Below are the code and all the weights of a small trained network. Each question names an input and a class and asks about switching units off, where a switched-off unit gives its printed mean instead of its output.

import numpy as np


def w(rows, s, z=0):
    codes = np.array(rows[::2]) - 128.0
    scale = np.full(codes.shape[1], s)
    scale[-1] = z or s
    return codes * scale


def f(y):
    return y / 2 * (1 + np.tanh(0.7978845608 * (y + 0.044715 * y**3)))


def log_softmax(a):
    a = a - a.max(-1, keepdims=True)
    return a - np.log(np.exp(a).sum(-1, keepdims=True))


def net(x, mask):
    res = np.array(x, float).reshape(1, 4) / 4 @ E
    y = f(res @ A[0][:, :-1].T + A[0][:, -1])
    res = res + np.where(mask, y, B[0][:, -1]) @ B[0][:, :-1]
    return log_softmax(res[-1] @ U[:, :-1].T + U[:, -1])


A, B = {}, {}
E = w([
[43,158,224],'x0',
[129,198,170],'x1',
[151,222,112],'x2',
[38,186,1],'x3',
],0.0076)
A[0] = w([
[52,74,169,122],'n1',
[141,92,210,146],'n2',
[142,138,208,135],'n3',
[225,22,30,250],'n4',
[29,27,133,248],'n5',
[87,254,68,255],'n6',
[87,148,190,131],'n7',
[12,124,165,190],'n8',
[96,254,141,181],'n9',
[47,71,172,132],'n10',
],0.0075,0.0051)
B[0] = w([
[110,163,152,154],'n1',
[161,151,211,175],'n2',
[172,161,156,161],'n3',
[91,42,141,255],'n4',
[26,125,168,221],'n5',
[97,105,57,248],'n6',
[132,160,124,154],'n7',
[89,169,114,193],'n8',
[174,184,1,199],'n9',
[100,175,168,160],'n10',
],0.0099,0.008)
U = w([
[170,165,153,99],'0',
[246,110,228,176],'1',
[58,108,106,193],'2',
[49,206,211,92],'3',
[154,174,51,180],'4',
[151,113,114,1],'5',
[122,2,148,155],'6',
[184,186,129,59],'7',
],0.009,0.0062)

Each question gives the input, the list of numbers given to net, and the class t.
The units are the neurons (one row each of A and B). Each row of codes is followed by its name. A weight is (code - 128) times the scale printed after its matrix; where a second scale follows, it is the last column's (A, B and U).
mask holds one flag per neuron, in row order. A switched-off neuron (its flag False) gives its mean, the last column of its row in B, instead of its output. The means were averaged over made-up inputs and are rounded, as every weight is.
A unit's drop is (log p(t) with every unit on - log p(t) with that unit switched off) / (log p(t) with every unit on - log p(t) with every unit switched off).
The circuit of an input: a set's keep is (log p(t) with only the set's units on - log p(t) with every unit switched off) / (log p(t) with every unit on - log p(t) with every unit switched off). Starting from all 10 units, units are removed one at a time, each time the one whose removal leaves the highest keep (on an exact tie, the one counted first), for as long as the keep stays at least 0.8.
units of the circuit, in order: the units of the circuit, biggest drop first
unit that matters most: the unit with the biggest drop
top k neurons: the k neurons with the biggest drops, biggest first
drop when u is switched off: that unit's drop, to one decimal
input [3,-8,-7,5], class 3: unit that matters most -> n5
input [2,0,2,2], class 4: units of the circuit, in order -> (n4, n9, n5)
input [-6,-5,6,1], class 6: units of the circuit, in order -> (n4, n9)
input [3,-7,-6,-4], class 3: top 2 neurons -> (n5, n10)
input [-1,-8,0,4], class 6: units of the circuit, in order -> (n4, n9)
input [-4,5,-8,-6], class 1: units of the circuit, in order -> (n2, n6)
input [4,-1,4,3], class 4: top 2 neurons -> (n9, n4)
input [6,-6,4,3], class 4: units of the circuit, in order -> (n4, n9)
input [-3,2,-4,-5], class 1: units of the circuit, in order -> (n6, n2)
input [4,-4,-8,-8], class 3: top 3 neurons -> (n5, n10, n1)
input [4,0,4,3], class 4: units of the circuit, in order -> (n9, n4)
input [-3,-7,2,3], class 6: top 3 neurons -> (n4, n9, n8)
input [7,-1,5,-7], class 1: drop when n3 is switched off -> 0.2
input [-8,0,-4,2], class 6: drop when n4 is switched off -> 0.3
input [-2,5,-4,-4], class 1: drop when n2 is switched off -> 0.1
input [4,8,7,-2], class 4: units of the circuit, in order -> (n9)
